Rows, each with roughly how far along a hidden order it lies (0 to 15):
[ -5  -9  -2  -6  -2  -5  -2   1  -4   4   6   2  -1  -1  -3  18  -3   4
 -10  -1  -4   9   6  13   9   3 -15 -14  -1  15  14  -5   2  -2  -2  -3
   6   3   2   5  -4   5 -10   4   0   0   1  20   9   1 -10   7   1   3
  -4  -2   2  -5  -8  -1  -3   6   1 -13   2 -28  -4   9  -1  -2   6  -9
  -2   1  10 -10  23  -2   2 -12   3  -8   1  -8  29  -1   1   2  -4  13
 -36   2  -9   0   4 -25   5  -3  16   2   2   2  30  -1   0   7   0  -4
 -13  20   1   2   3   2   1   6 -15  11   5  -6  17  -3  -8   8  -8   1
  -5   1   4 -31  -1  -2   9   2   3   1   7 -16   1] | 12
[  5  -4  -1   4  10  -1  -5   3  -3  -8  -8  -5   2   4   0 -10  -1  -6
  12   3   4   0  -1   8   8  -6  10  -1   2   2  -7  -1  -2   1   2   1
  19  -6  -2   2  10  -9  18  -4   3  10   2  13 -20  -4   1  -8  -2  -1
   5   9   1   5  -4  32   6 -21  -1  18 -26 -13 -10   2   0  -3   2   4
 -14   3  -1  10 -23  -2   4   2  -2   9   0  11 -34  13  -5  -1   5 -23
  32  18  -1   1   1  11  -5   2  -9  -2  25  -1  22   2   0   2   0   1
   2  -9  -4  -2   4   0  -5  -3   5 -13  -2   1   0   4   2  -5  32   2
  -4   1   3  -4   2   1   0   7   2  -6   1  19  -1] | 3
[ -4   4  -2   5   1   2  10   2  -5   3  -5  -1   2  -6   2  -5   1  -3
  -2   1  13  -4   3  14  -7   5 -14  -2  -1  -6  10  -3   0  -5   2  -4
 -27   6   5   2  -3  18  -5   5   2  -1  -1  -9   2   3   7  12  16   1
  11  -8  -3 -12  11 -21   0   7  -3 -19  11  23  -1  -6  -3   3  -4  -3
   5  -3  -9  -1   3   3   1   3   0  -5   7   4  -8  -8   1   4   2   5
  12   9   5  -8  -1  13  31   3   4 -11  -4  -3  12   2   3 -10  -2   2
   7 -14   7  -2  -5   2   2   4   5  -3 -12   8  -6  -5  11  -3  -8  -3
   4  -2  10  20   5   5  -8  -2   9   9 -10   9   5] | 0
[ -8  -6   4 -14   6   2   8   0   4   0  21  -1   0  15   0   1  -2  -1
  -1  -3  13  -4  -6 -22 -29   3  -4 -10   7   1   6  -6   1  -4   6  -1
 -23  -2  -6  -4   6   4 -11  -5  -7  -2   0   7  -6   3   4 -26  -7   1
  -1  -1   0  -2 -12  26   0 -38  -8   7 -21 -13   7  10   1  -1   1 -12
 -17   6 -10   9 -13   1  -7 -11  -3   8 -12 -16  -4  18  -5   5   1   9
 -12  -6   5   3   5 -27  22  -9  -2  -6  -2   7   8   2  -1   4  -5   3
   8  11  -4  -1   7  -3   6   6   0  10  12   3   7   9 -21  -5 -23   3
   3   5   8  -5  -1   6 -19  -8  -9  -9   5   4   9] | 3
[  0  -1  -2  15  -1  -2  -6   7   1   2   6   1   1   3 -10  17  -1  10
   4  -4 -13   4   6  18  29  -1 -10  -9  -3   7  10  -6   0  -1  -4  -4
   4  -6  -3   1  -1   1 -17   2   0  -1   0   6   8  -3 -12   0   4  -1
  -7  -2   2   1  -6  13  -2  12   5 -14  19 -21 -13   7  -3   0   7  -2
  -3   6   4 -11   4  -3  10  -8   1  -4   0  -5  25  -8   2  -4  -3  21
 -40   7   0  -2   4 -21   0  -4   9  -8   9   4  17   0  -4   4   0  -5
 -11  18   1   4   4  -1   0   4 -17  15   3  -7  13  -5  -7   9   4   2
  -6   5 -15 -20  -3  -4  -5  -1  -1   3   9 -22  -6] | 15
[ -4   5  -1  -1  10   3   0   3  -4  -4  -7 -11   0 -17   0  -6   0 -20
   5   2  -1   2   3  18 -11   6  -1  -3  -3  -1  -4  -2   2  -4   1   4
 -26   3  11   6   2  10  -1  11  11   4   1 -12  -5   1  -3  -4  10   2
   6  -1  -3 -12  14  -7  -4   8   0  -5  -2   2   4 -13  -6  -1  -6  -3
  17  -3  -4   4   1  -1  -2   6   6  -5   5   2   3 -12  -1   0   2  -7
   1   8   7  -4  -2  18   8   0   3 -14  -8  -1   5   2   1 -10  -4   2
  -7 -13   6  -1  -7   4   0   4   5 -10   1   1  -6  -7  12  -9  11  -3
  12  -3  15   8   5   3   3   1  19   3  -9  -4   4] | 5
[ -4  -6  -3 -11 -12  -3   6   0  -7   6  -6   8   1  -5   7   8   0   9
 -18   1   9   3   5   7   1   4 -20  -3   0  10  17  -4   0  -7   0  -1
  10  11  10   5  -5  11   1  -3   1  -6   0  18   9   3  -1  28   7   3
   3  -5   1  -4  -5 -24  -1   6  -5 -19   5  -5  -7  -3   3  -1   0  -6
   0  -2  11 -12  20   1   5 -10   0 -14   9   8   5   2   4   6   0  15
  13   7 -12  -4   1 -10  16   6  12   1 -12  -5  20  -1   6   5  -2  -2
  -2  -1   5  -2   2  -2   2   5   2   1   3   2   6  -5   2   9   6  -3
 -16  -4   9 -16   2   1  11   7   5  12  -1  -3   6] | 3
[ -4  -5  -2 -29  -6   0   7   2  -3   4   6  11   0   6   6   6   0   4
  -9  -2  18   4   9  -9 -23   9 -19  -3   6   8   8  -5   1  -6   3  -6
 -22   6   9  -7   1   8 -23  -6  -5  -7  -1  22   2   6   3   8   5   4
   7  -7   1  -5 -12  -8  -1 -21 -10 -22  -8 -20 -11  10   2   1  -4  -9
 -17   2   1  -2  -4   2   0 -10  -3  -7   5  -2 -14  10   0   3   3  28
 -11   1  -4  -2   1 -27  41  -3   2 -17 -19   2  -2   1   3   5  -7   2
   4   9   1  -3   7  -1   6   5   5   9  17   3  10   0 -11   0 -13  -1
  -9  -3   6  -6   0   7   0   0   6   9  -1  -1   7] | 4
[  1  -5  -3  17  -2  -2   2   3  -3   2  -5   5   1   8  -5   3  -2  16
  -1   2  -5  -3  -8   5  59 -12   2   7  -3  10   5  -4  -2  -1  -2   8
  31   1  -2  13   9  -4  14  -6   3   6   1   6  11  -5  -9  20  -1   3
  -2   7   2   4  -7  11   2  29   5   0   8 -10  -6  -8   2  -2  10   2
   0   0  16  -8 -17  -3   8  -8   3  -6   0  14  -1   1   7   3  -1 -26
   0  -1 -11  -2   3   4 -21   5   5   6  16  -5  20  -1   3   5   4  -6
  -1 -11   1   3   6   0  -3  -1  -6  -6  -3   1   7  -5  -3  11  33   0
 -18   1 -10  -7   1  -6   6   6  -4  10   7   3  -1] | 3
[ -2   6   5 -16   3   5   7  -4   7   1  10   0  -3   6   2  -9   2  -1
   4   0  -8  -8 -13 -33  -1  -2  14  17   1   1 -15   4   2   1   1  19
 -20   3   1   0   7  -8  -9  -1   1   0  -1 -26  12   2  -6  -9  -9   7
  -6   4  -1   1   2  -2  -7  19   2   8  -3  -3  15 -12   1  -2  -3   2
  17  -1   6   7 -27  -1 -13   0   5  -3  -8  -1  13  -1   4   0  -3 -16
 -26 -30   3   2  -2 -13 -23  -3  -5  -5 -22   1 -42  -2   2  -4   0   1
   4 -14   0   3  -1   0   2  -1   8  -9  16   3  -5   0  -9  -4  -5  -2
   6  -1   0  24  -2  -2   0  -6  -1   3  -3 -14   4] | 4
[  9   7   0  -7   1   2 -18  -2   3  -4  -7  -3   0 -15  15  -3   2 -10
   3   0  -1   8   3 -27 -41   0   9  -4   0  -1 -29  13   1   3  -6   0
   7   0  12 -11  -4 -13   7   5   4  -6   3  -7  -3   1  -1  -7  -9   0
   1   1   0   5   6 -17  -7   5   3  16   5   1   2  -5   1  -4  -8   1
   7  -3   5   1   5  -2  -2  10   4   0  -4  -3  14  -2  -4  -6   7   4
   6  -7   2   8  -1  14 -22   3  -6   0 -12   3 -44  -3  -4   3  -3   3
 -10  -4   2  -2  -7  -2  -1  -4   9  -8  15  -6  -7   3   6   0  10   0
  20  -6  -8 -11  -3  -1  24   1   3  -8  -8  -8  -7] | 15
[  2  -4  -1   3   9  -1  -4   4  -4  -8  -9  -1   0   7 -10  -8  -2  -6
  11   3   1   2  -3  15  30  -8  15   5   1   3  -5  -4  -3   2   1   3
  16  -6  -6   8  14  -5  17  -4   1  13   0  10 -18  -4   1   1  -1  -1
   6   9   1   2  -6  28   6 -14   0   9 -30 -10  -7   6  -1   0   4   7
 -15   1  -1  12 -26   0   6   3  -1   6   0  14 -40   4  -1   0   3 -30
  13  15  -1   2   1  10   6  -2 -11  -7  24  -1  10   3   0   0   2   0
   3  -8  -4   1   5   4  -4  -4  -1 -10  -8   0   5  -2  -1  -8  35   1
 -10   0   4  -3   2  -1  -6   3   4   3   4  19  -1] | 2
[ -1  -7  -6 -17  -6  -6   0  -2  -5   5   5   8  -1   1   2   9  -3   8
 -15  -4   5  11  11   6   6   5 -16  -2   1  12  10  -6   4   1   0  -4
   2   6   9   0  -1   2  -8  -1  -1  -4   2  25  13   1  -2  14  -4   7
   3  -4   2   0  -6 -12   1   1  -1 -11  -3 -22   1   3  -1   3  -1  -5
  -4  -5  10  -8  21  -1   0  -5  -1  -6   9  -3  16   7   3   2  -5   6
 -20  -2 -11  -2   0 -21  12   4  16  11  -6  -3  21  -1   3  10   1  -3
  -7  15  -1  -2   7   3   0  -1  -5   8  12   2  11   1  -2   9  -5   0
 -20  -5   0 -14   0  -1  18   8   5   9   4   0   2] | 7
